Each row has a class, written after it.
[ 100 -418 -162   49   80  -42  -49 -179  -54  -32 -166 -203  164  -37
  378 -163   76  -84 -140   19   71   64  -63  -96 -110   13 -540 -116
  188 -151  -71  299   33  141  170  184]	vaf
[  15   35  100  -10  182  -17  171  -44 -279 -223  165  287  256 -261
 -378 -123 -166  -76  -69  -23 -153 -170   21  441 -293   62  -87  253
  -82  -46   99  157  174   31  -36  203]	tunez
[ -48   78  -73  -88   80   78 -365   -5  -40  115  170   11   87 -228
 -158   98 -305   45   26 -176    9  -52  241  410   59   52 -241  537
 -290  -71   40 -126 -219  117  -76  228]	zodav
[  21  117  253   11 -123  -98 -432 -112 -212   58   -1 -223  -63 -195
  129 -194  199   75 -101   85   16 -142  425  142   98 -120  -51   90
  -51 -162 -134  385 -117  162   11   74]	vaf
[  -7  155  -50 -152 -211   63  293  -19  -90  -99  204 -187  -82 -335
 -289 -280   49 -108 -160 -157  -17 -115 -164  318 -495  -46   11  190
 -126   75   19 -154  -60  -31 -118  -41]	guse
[-256  254 -147 -154 -363   66  269 -164  383    1  239  171  -65  510
 -301   95 -104  257  160 -123  126 -138 -419  165 -349    4  466   10
 -150  -12 -137 -353 -190  -65  207  -20]	galek
[-118  452 -142    3  -36 -468  147 -191  -18   -7  248  105   68 -416
  192 -127  268  169  145   53   82 -170   -6 -441 -141   10   36  119
   26   66   49  136   47   -2  174 -173]	zok
[   6 -238  -38  -53  367  199   72   16  229  -81  -10 -117  -78 -233
  -84   75 -371  201  126   86 -113  311  209   40 -266   -1 -149   90
  137  143  -46 -263   83  133  103   47]	guse
[ 291   33 -166  372  107   56 -296   64 -141  196 -185 -667   -4 -126
 -221  193 -161  -76  210   -7   96 -232  124    7  115    8 -228  198
   11 -256 -106  143 -358  273  113  322]	rezif
[  87  -80   17   28  202   11  308 -105 -277 -162   59  165  211 -348
 -137 -117   15   20 -258    0  -66   84  130    1  -82  150 -354  114
  293  192  114  456  341 -272   46  -45]	tazad
[  45  -32   92 -204 -229 -168  159  -67 -256   46  183   85 -141  -70
   31 -179  108 -146 -140 -115 -170 -175 -286  200  -57  -93 -115  109
  -33  -49 -114  189   40 -249  119   32]	pemit
[ -44 -124   67 -136 -244 -158 -259  241  223   17   35   50  -99  160
 -178   50 -191 -218    8  259 -420  344 -189  162  -93  189  215 -420
  452 -204  -68  140  254   37  209  -42]	tunez
[ 148   -8   62    5   79 -146 -304   53 -245  106   77   53  111 -498
   54    4  372   25 -387  104 -299  -45  274  144  299 -121  -84  188
 -220 -202 -246  432  216    8 -115  141]	zok
[  19  -65 -126   20  230  -55  221  -66   86 -119 -148  339 -103   10
  119 -171  257 -197  -76 -271  123  -63 -476 -183    8  133 -105 -187
  116  240   -3   55   -5  -85 -136   39]	kek
[ -27   40  175   97 -195 -147  267  181  166 -200  118 -119   63  269
  -23   48  169   17 -174  224 -248  147  130  109   88  108 -186 -464
   59  -60 -161  383  397  -22 -225   60]	Kono
[  71 -166  193 -190 -437 -398   15   57    0 -111  183  169   24 -136
 -167  -47 -123  -19   59 -361  -58  140  142   -1 -217  191  167  -47
 -323   88  -79 -180  183   22 -331   66]	rezif
[ -19  300  107   89 -241 -339 -189  117  -42  -62  -46 -127   13  368
  -84  -48  102 -348  -35  221 -249  145 -104  -67   61  198 -510   -5
  274  -31  -74   75  124  126 -206  -28]	Kono
[   2  358   99   34 -332  -51  -56   32  -17   30   93   12 -109  362
 -120  178  -46  -82  194  -97  -47  -10  -97    1   56  133  166 -167
 -383  -93    3 -418   29  -21  -24 -225]	zodav
[  90  142 -149 -184 -151   81  113 -116  192   35  -25 -166  -73   10
  214   69 -137 -100   19  -32  179   75  -82   64  239  -82 -192  -34
 -111   78   93  308  168  -78  329  201]	zok
[  21   21 -143  -44   59 -295  -87 -166 -172   95  255  233   86 -492
 -265 -312   34  134 -205   51   69 -147   65 -266   66  -70  -52   78
  -35  101   27  360 -114   87  192  117]	tazad
[ 103  308  169  184  153 -328  -27  166 -522  -55   77   54  181  -77
 -349  -43  109 -264 -216  115 -313   -9   82  -89  180 -127 -149 -112
  -63 -142 -136  303   34 -279  -30 -172]	rezif
[ 125 -113 -110  122   42   16   -8  -44 -113   15 -105 -359  -86 -265
 -233   25  -88  -14   37 -262 -111  103    0   20    4  122 -232  -49
  140 -221 -107  -56  -92  -23   83  111]	galek
[ -59  355   58  -69   36 -339 -366   33  -13    0   72  246 -208   52
 -231   -6  -20 -237   71  -76 -244  -27  -28  243  136   15   33   29
  -85  -41  -30   13  -28  163 -119   14]	vaf
[  19  -66  183 -160 -107 -142 -335   53   79   21  156  205   28 -134
  147   61  -74  203   31  -85  122 -118  -66  -60 -267  -31  619 -339
 -144 -120 -189  -19 -247  301  150  -44]	vaf
[   3 -119    7 -198   25    6 -337 -118   17  -25  161  212 -471  227
 -295  356   -4 -184  188 -229   83 -153 -117  322  -34  204  349   81
  -53   81  217 -215 -182  -66 -312 -297]	pemit
[-112 -154  -20 -121  167   56 -416   55 -317  143   63   48   22 -389
  -10 -241   20 -108 -277   80 -272  -15   54  370  -50  -54  -13  263
  274  -65   43  322 -137 -271  -40 -315]	kek
[ -75  -55   25  149    5 -180   99   77  152 -239 -114 -179   12 -194
  320    6  231  163    6  -75  218   80  314  -59  -61  167  -15 -118
   99  -10  139  -42  -11 -125 -560 -233]	Gife
[  35 -399 -162  222  265  107   68  148  -88   93  -18 -224  107  -72
  -13  119  -82  311 -109  173   33  104  162  152   48   22 -299   37
  -41  104   47   43  126   72  -56 -334]	galek
[ 100   63 -185   48  348 -329  291 -247 -277    9  -41  106  204 -221
 -304 -246   39 -207 -232  -80  123 -442  -34  -50    2 -336   22  413
 -203  286   70  495  -74 -215   93  101]	tunez
[ -37  159   56  -45  -68  -21 -377   74 -132  136   14   89  -31 -352
 -409 -399  -37 -233  103  -55 -288  -43 -110  279  145   15 -421  327
  109  -50  -99   73  -56   83   86  282]	tunez
[  23  233 -295   97  278 -152 -110  192  -95   97  119  141  252 -119
 -236  -22    3 -257   72   -2 -162 -318 -291  184  104  -86 -131  214
 -306   72   -7  215  -78  130 -113  143]	zodav
[-193 -207   54 -181  -13  -52 -298  -41  251   47  -17  183  113 -225
  213  -27  137  260  -43   43 -122  252   31  192  371  -49  114 -142
   17 -179 -119  -37  132  -28   93 -127]	zodav
[  50  248   91  146 -203 -359  -22  -21   53 -110  126  113 -159 -179
 -237  -48  -30 -308   63   63 -177  152 -156  -56 -169  -57  -75 -166
   56  -73  -35   33  -27  -22 -161    5]	Gife
[ -81  114  140 -237 -191  -26  -29 -238 -148   34  137  -96 -169  -28
 -346  -15 -201  323   -7  -43 -134  -61  115   79  119  -35  140  291
   44 -370  -92 -359 -263 -217  253   82]	zok
[ -75 -174  205 -166  122   36 -404  113  120  -20  -35   10 -302  278
  145  175 -191  337  137  -98  212    5  431  249  153  145 -158  -12
  197 -284 -143  -36 -360 -214  -30   97]	guse
[ -90 -263   -3 -176  218  176   -7  -80  109   65   27  228  137   48
  424  148  212   76 -115  -78  -11  -79 -135  -20  321 -129 -116 -129
  -86   92   41 -125  170  123   39 -174]	zodav
[  58 -400  123  -10    8  246 -564   88  -93  118    9 -358 -263  155
  446  213 -103  -33    9  -40   56  -98  208  438   22   74  -96   31
 -163 -334  -86   70 -389   86 -179  170]	rezif
[ -81  180  -65  139    6 -133 -192   46  -68   96   -4  -56    0 -158
   37 -217  -57   -3  -90   -7  146  -63 -177  -16   -6 -114  288   -6
 -118  112   50   27 -380  191 -133 -171]	rezif
[ 108  141 -299   15  -36   22 -167  118  264 -127 -227  -85 -203  427
  242  132  -54 -132  149   -8  187   47 -216   88  -77  397 -577  -44
  246 -123   68  -86   16  244 -232  159]	galek
[  17 -387   67   95  152  100  375  -23   45  -69   43 -373  132 -407
  -32  126  -16  471    5 -236  288   73  401   43  -87   32 -121  223
  -36  174  -24  -20  -11   81 -109  134]	zodav
[ -25  190  -61   37  266    2 -260   82 -167  -61  -75  -22  -63 -177
 -175  103    2 -110  121 -183  -15   96   15   94  -75  121   21   66
   86  -36   85 -206 -184 -123 -137 -373]	vaf
[-146   -7 -151  -51  333 -224  -43  -30  -58  -83  -92  216  -24 -106
 -359 -246  233   85  -33 -152    8 -120 -172  205   85 -200 -172  141
  194  -98 -129   89 -213  -14  -85   73]	tunez
[ 189   32  -49   69  -18 -274  194 -160  -80 -106 -153 -419 -132 -121
  442  -61 -201   32   13  118  -72  156   21 -330 -338  152  -96 -108
  228  -30  -12  151  206  202  247    4]	tunez
[ -49 -114   59  -92 -100 -159 -322   64 -443   44   83  -16 -117  -89
  -89 -165  -16 -318 -103 -184 -293   10   84  359 -171   62  -71  367
   98 -157   31  111 -163 -215 -365  -18]	rezif
[ 168  196  -63 -317  253  -90  124  132  -28  -66   62  224  -58  -71
  234  110  -35  107  205 -179  221 -331  -65 -220  -39  -60  230   26
 -128  198   -4  252   43  221  123  320]	zok
[ -41   49  138  130  114 -224 -264  -94 -261  -37  -24  -63  247 -347
   -9  106  196   42   23  136 -337   20  211   84  185  105   16  378
  -91 -243  -44 -158   98  -70 -225 -188]	Kono
[ 125  -64   28  -11   85  -37  185    3 -140  -11    9   54 -263  -80
   55   32 -416   -9   13 -285   49  -70 -196  173 -151  -42   15  170
 -181   -8   54 -352 -262   49 -122  120]	rezif
[   5  136  111  236  232 -398 -190 -234 -179   10   -1  102  -52 -653
  -80 -421   27   69   57  -27  122 -241  288  -70  -80   34 -108  214
  152    9   58  246 -173  353   68  212]	zodav
[  90  -66  -70   93  183  356  120 -158 -324  100  -28   -1  251 -453
  -28   31  277  190  -14   54  -54   -1   -1 -193   33 -147   77  574
   34   72  -57   50  103  -92   60   28]	rezif
[  58   99  198   27 -269 -219   85 -108 -249  -64  268  -53 -130 -180
 -251   21  333   65 -213   64 -110   73  -80  113  -38  -36  259  -29
 -143   53 -163  347  116  -81 -141 -192]	guse
[  68  -22   25  -94 -447 -391   -8 -264  -15  -85 -122 -221  213 -337
  223 -237 -104 -221   50 -124   14 -232    5  103 -131  143  -29  320
   31 -309  197  -89   -8  169  -68  421]	kek
[  60   -3  -30   39 -127  -84   49  -41   -5  -48    8 -289 -370  103
 -109 -107  -46 -365  -64  -33  195  -39 -126  186 -329   -9  -20 -105
  271  198  138  448 -182  -94  -67  -86]	Gife
[   3 -105  186 -144 -184  -19  151   82 -336   29  373  -38   12  -50
 -177   14   61  177  -35 -183  123 -227  -93  247 -181  -64  250   56
 -582  155  -59  -92  -53  154   48 -122]	Gife
[   6  -85  357  -96 -326 -107 -107 -103 -293 -114   87 -110  -20    2
    6 -264  -32    1  -92  180  -44   26   72    8 -436  197   74  165
  -35   96   61 -230   60  243 -133 -176]	zok
[  72  390   73  -47  -58    4 -171   -7 -205  -89   -7  202 -181  220
 -184    7  181 -200 -230   61 -221  202  -75  -51 -198  146 -236  152
  195  -23 -148 -156  137   -1 -117 -148]	pemit
[ -26  214 -121  -67   58   42 -351 -103  278   -5 -169  -93  -52  448
 -173  130 -258  -49   38  210  -75   96  180  147   57  164  185  -39
  246 -143  -63  218   42  -59  299   90]	guse
[ -28   12  -63 -165 -359  -75 -312 -175 -168   37  256 -163   91  -68
  -66  -87  182 -133 -182   27 -127   -2  -65   88 -308  241  284   31
 -334 -160  -71  -35   22   68   93 -147]	zodav
[ 202  236 -114  -43  208   12  198   97  102 -196   31  184  147 -100
 -609  192 -296  -71   54  227 -205  -14  117  -93   63   46   13 -109
  252 -172  114  157  293  -64  159  262]	tunez
[ 120  319  -85  107   96  -17  185 -213   21 -155    7   24  -28  -91
 -135  186  183  -89  -80    0  105 -113  -23 -156   17  -19   73   77
   51   10   60  192    9  -45 -170   72]	Kono
[ -11  252   46  -64  -81  -34  212  -86  -79 -146  176  193  -16  164
 -181   26   60  -58 -235   96 -206   50 -270    3 -176  211  115 -209
 -116   11   -3 -244  239   -8  135 -226]	tazad
[ -71  -97  104  -96 -123  -88 -302 -238 -256  114  222  194  -44 -405
 -323 -149   15  -16 -122 -140  -60   51  137  156   55  -90   96  102
  187   32   41  491  -87 -269   89 -191]	kek
[ 140  -16 -160  211  288  -94  299 -222 -267   22  -59 -176  198 -216
  408  -19  175   43  -34   68  184 -261   -7 -263  207  -74 -363  143
 -162  101   96  374  113  -37  167  -15]	Kono
[  57 -108  -72   32  -43 -205  169 -256   15   21 -147   33  -12 -145
   40 -181  193 -121   19 -116  134 -157 -166 -183   92 -168   60  166
  -10  172   75   80   26   71  -27  138]	Gife
[  46  323   78   68  -78 -388 -130  -12 -112  -67    2  532  134 -218
 -123 -174  252 -363  -91  171 -210  -15 -129 -179 -112  -73  246  -53
   58   -5   85   69  239  103 -146 -137]	vaf
[-184   40  123 -235 -174   15  101  -98   62   27  197   79  -79 -302
   49  -47   41  326   38 -238  235  -44 -236  291 -182 -114  454  345
 -157  390  -23  -40 -205  -74  -60 -220]	tazad
[ -33 -120 -208  -16  -48 -168  -34   61  149    3  -45   91   77 -181
   14  -78  151  -84   48 -171   29  103 -258 -137  -24  -78  -35  -43
   35   56  -56   51  -72  -92 -225  -25]	tunez
[  41 -116  -34  241  197  141  182   41 -120  -72 -290 -195 -172 -269
  337 -116  311 -125   27  -55  -14  196 -139   28  164  -50 -258   55
  248   44  104  136   32  -72 -334   37]	vaf
[  59  -81   96  -87   54   82  -76   25  209   -9 -244  -90    4 -338
  358  -49  200   43   33 -164  201  -43  223  -83  302 -150 -236  -20
   52  -30  -55  -27  -38 -146 -146   52]	Kono
[  32  197   89  -38 -177 -266  437    1   -6 -111   74  167 -403  411
  242  -16   99  -16   40   23 -197   95 -274  -49 -324  199 -129 -230
   80  129 -136  -33  435  -23  100 -170]	kek
[ -11  -87   22 -128  284   42   66 -137   62 -105  -61  145  -21  176
  -69  289 -178  264  134  -42   74  234  320 -119 -105   22   35  176
  145  -19  -66 -121  133  -10  252  176]	zok
[ -67  -22  -67 -130   79 -109 -213   93  149 -176 -110   91  -21  252
 -153 -210  -10  -38  -83   49 -212  177  -69  -16  -97  139 -271 -232
   26 -214 -233 -363  -38   -4  -97  -10]	Gife
[ -92 -112   82  -20 -550 -161  176   50 -101   10   77 -129   40   70
 -208 -319   52  -42   85 -139  -34   99   82  120 -346    6 -117  142
   -7   80  -16  -14  154   85 -178  137]	galek
[  56 -365 -358   85  199 -246  102 -211  -57  -27 -144 -197  252  -23
  -59  -87  167  -52   74  109  102 -197 -216    6 -141  187   10  303
  -94  144  129   35  174  277   85   20]	pemit
[-146   66 -139   34  474 -256 -273   73  229  -63 -360  288   50 -287
   54   65  148 -268   97  -49  -22  275 -329   95  327 -130  396  198
  433  187  100  288 -148  -43 -268   40]	vaf
[-139 -568  539 -193   -3  139  -17   44 -132  -28  145  -36  -19 -357
  382   18 -155  285  -98 -183   42  130  497  109   60  101  120  242
   56  224  166  -63  -33   -8 -299   57]	tunez
[  47   20  216    0  -95 -153  603 -184   47 -205  -34  112  -73   74
    6   51 -299  311   37   10  185   49   36 -131 -205  -15  564  132
  -53   98   43  -93   36  -60   58  297]	galek
[  -8   35  135  179   17 -237  -13 -142  -35  -26   86  199  -77 -452
 -521   -4   27  157  162 -214  -45  -33   76   65 -146    2   99  198
  121 -103 -108 -131 -107   53  -49   83]	tunez
[  71 -207 -238  174   12 -175  109 -208   12   14 -113 -145    6  -61
   19  -84  140   25  -53    9  272 -144   66  -65 -211   63  -29   31
  -11 -150   70   42  -27   21  129   52]	zok
[  80    1  -59 -197   61 -215 -358  -60 -168   23  239  172  128 -296
  203   14   -3    3 -136   48 -322   76   79  -77    4    6 -337  103
  -10  -75 -164  347  199  263   44  146]	pemit
[ -47 -307  101 -159   12 -127  134 -252 -164 -151  296  -92  216 -899
 -479 -206 -186  297  -72  -67  -18   39  401   57  -65  -15  326  141
  134  105  231  413   55 -103   -4   -2]	tunez
[ 219  425 -213  -18  234  -20 -102  263 -224  -32  -57   28  -25  278
  -46   55  -10 -337  -50  318 -200 -237 -100  128 -120  141  -12  232
   -3  -15   31  387  171  122   -8  202]	vaf
[-105  -83  -36  -62  282 -132 -472  215 -159   64   42   73 -129 -262
 -109  -55   23 -244    2  -91 -258  240  -12  241  115  -25 -190   11
  145  -44  -51  157 -139    9 -165  -70]	Kono
